Below is a small trained network, with its code and all its weights. Each question gives an input and a class and asks what happens when units are switched off, that is, made to give their printed mean instead of their output.

import numpy as np


def w(rows, s, z=0):
    codes = np.array(rows[::2]) - 128.0
    scale = np.full(codes.shape[1], s)
    scale[-1] = z or s
    return codes * scale


def norm(h):
    return h / np.sqrt((h * h).mean(-1, keepdims=True) + 1e-5)


def f(y):
    return y / 2 * (1 + np.tanh(0.7978845608 * (y + 0.044715 * y**3)))


def log_softmax(a):
    a = a - a.max(-1, keepdims=True)
    return a - np.log(np.exp(a).sum(-1, keepdims=True))


def net(x, mask):
    res = np.array(x, float).reshape(1, 6) / 4 @ E
    u = 0
    for l in range(2):
        y = f(norm(res) @ A[l][:, :-1].T + A[l][:, -1])
        res = res + np.where(mask[u : u + 16], y, B[l][:, -1]) @ B[l][:, :-1]
        u += 16
    return log_softmax(norm(res)[-1] @ U[:, :-1].T + U[:, -1])


A, B = {}, {}
E = w([
[219,130,49,104],'x0',
[77,210,124,149],'x1',
[84,104,94,155],'x2',
[104,132,83,105],'x3',
[101,173,148,10],'x4',
[103,150,100,181],'x5',
],0.0013)
A[0] = w([
[122,104,109,123,102],'L0N0',
[154,147,135,36,53],'L0N1',
[145,78,117,148,106],'L0N2',
[107,191,81,174,62],'L0N3',
[160,143,144,1,19],'L0N4',
[90,171,170,94,10],'L0N5',
[175,128,122,150,41],'L0N6',
[205,138,55,107,2],'L0N7',
[126,125,127,126,134],'L0N8',
[211,96,204,118,55],'L0N9',
[90,176,74,138,47],'L0N10',
[165,113,145,29,81],'L0N11',
[127,91,113,194,154],'L0N12',
[127,129,132,221,121],'L0N13',
[118,201,155,33,8],'L0N14',
[178,157,162,166,79],'L0N15',
],0.0046,0.00092)
B[0] = w([
[121,135,104,154,121],'L0N0',
[129,87,79,22,181],'L0N1',
[171,110,68,155,150],'L0N2',
[87,176,59,80,190],'L0N3',
[104,63,48,7,244],'L0N4',
[133,65,139,174,147],'L0N5',
[161,119,163,129,103],'L0N6',
[65,103,195,121,177],'L0N7',
[121,126,124,135,131],'L0N8',
[124,247,85,158,156],'L0N9',
[90,210,68,174,154],'L0N10',
[97,150,64,52,207],'L0N11',
[175,101,80,41,233],'L0N12',
[157,121,112,20,254],'L0N13',
[170,7,83,133,224],'L0N14',
[176,182,161,62,132],'L0N15',
],0.0022,0.00084)
A[1] = w([
[119,156,102,136,2],'L1N0',
[243,118,2,129,45],'L1N1',
[49,65,134,140,159],'L1N2',
[79,114,217,147,104],'L1N3',
[168,137,146,123,58],'L1N4',
[181,179,190,150,224],'L1N5',
[96,191,119,95,98],'L1N6',
[101,103,167,139,118],'L1N7',
[71,192,115,81,105],'L1N8',
[56,94,217,141,1],'L1N9',
[95,99,100,136,122],'L1N10',
[206,59,96,170,58],'L1N11',
[105,178,97,129,41],'L1N12',
[136,168,140,218,24],'L1N13',
[183,74,102,177,36],'L1N14',
[214,12,237,99,2],'L1N15',
],0.0041,0.00069)
B[1] = w([
[72,142,120,176,113],'L1N0',
[39,131,254,148,251],'L1N1',
[208,225,192,102,174],'L1N2',
[101,159,199,32,146],'L1N3',
[165,131,137,146,114],'L1N4',
[216,158,117,72,160],'L1N5',
[132,82,110,205,145],'L1N6',
[119,169,162,79,128],'L1N7',
[170,70,106,214,164],'L1N8',
[65,202,230,77,142],'L1N9',
[173,169,138,148,146],'L1N10',
[138,14,211,185,161],'L1N11',
[94,139,107,208,130],'L1N12',
[96,115,77,47,144],'L1N13',
[130,37,176,125,138],'L1N14',
[54,178,32,213,186],'L1N15',
],0.0021,0.0016)
U = w([
[96,58,33,2,234],'0',
[43,221,226,80,115],'1',
[149,15,181,206,190],'2',
[54,205,19,216,118],'3',
[222,187,144,149,2],'4',
],0.0099,0.0013)

Each question gives the input, the list of numbers given to net, and the class t.
The units are the neurons (one row each of A and B). Each row of codes is followed by its name. A weight is (code - 128) times the scale printed after its matrix; where a second scale follows, it is the last column's (A, B and U).
mask holds one flag per neuron, layer by layer. A switched-off neuron (its flag False) gives its mean, the last column of its row in B, instead of its output. The means were averaged over made-up inputs and are rounded, as every weight is.
A unit's drop is (log p(t) with every unit on - log p(t) with that unit switched off) / (log p(t) with every unit on - log p(t) with every unit switched off).
The circuit of an input: a set's keep is (log p(t) with only the set's units on - log p(t) with every unit switched off) / (log p(t) with every unit on - log p(t) with every unit switched off). Starting from the 12 units with the biggest drops (on a tie, the unit counted first), units are removed one at a time, each time the one whose removal leaves the highest keep (on an exact tie, the one counted first), for as long as the keep stays at least 0.8.
circuit, biggest first: the units of the circuit, biggest drop first
unit that matters most: the unit with the biggest drop
k most important neurons: the k neurons with the biggest drops, biggest first
top k neurons in layer l: the k neurons of layer l with the biggest drops, biggest first
drop of u: that unit's drop, to one decimal
input [-3,-5,-6,-3,-4,-2], class 4: 2 most important neurons -> [L0N9; L0N14]
input [-1,5,-5,-1,-8,5], class 4: top 4 neurons in layer 0 -> [L0N4; L0N11; L0N15; L0N13]
input [-2,5,-5,6,2,0], class 0: top 3 neurons in layer 0 -> [L0N14; L0N4; L0N9]
input [8,4,2,-3,-2,0], class 2: top 2 neurons in layer 0 -> [L0N9; L0N11]
input [3,8,-5,5,6,-2], class 0: unit that matters most -> L0N14
input [1,6,-3,8,-8,-8], class 2: top 2 neurons in layer 0 -> [L0N12; L0N9]
input [-3,4,-4,0,5,-1], class 0: circuit, biggest first -> [L0N14; L1N1]
input [6,-6,4,-3,1,0], class 2: circuit, biggest first -> [L1N1; L1N11]
input [-7,5,-6,2,7,-3], class 0: circuit, biggest first -> [L0N4; L0N14]
input [-3,2,-8,-6,-3,-3], class 4: circuit, biggest first -> [L1N1; L1N5]
input [6,-2,-7,5,-8,3], class 2: 2 most important neurons -> [L1N1; L1N11]
input [-4,0,-4,-1,8,6], class 0: top 4 neurons in layer 0 -> [L0N4; L0N14; L0N1; L0N7]
input [-7,-4,6,6,0,-8], class 1: top 2 neurons in layer 1 -> [L1N2; L1N9]
input [8,-3,-4,3,-7,-1], class 2: circuit, biggest first -> [L1N1]
input [-7,-7,-7,-6,-2,-2], class 4: top 2 neurons in layer 0 -> [L0N9; L0N7]
input [8,2,3,3,-7,4], class 2: drop of L0N12 -> 0.1
input [0,-1,-3,-7,-4,-4], class 4: drop of L0N9 -> 0.2
input [-6,3,-7,4,2,-6], class 0: drop of L1N1 -> 0.3
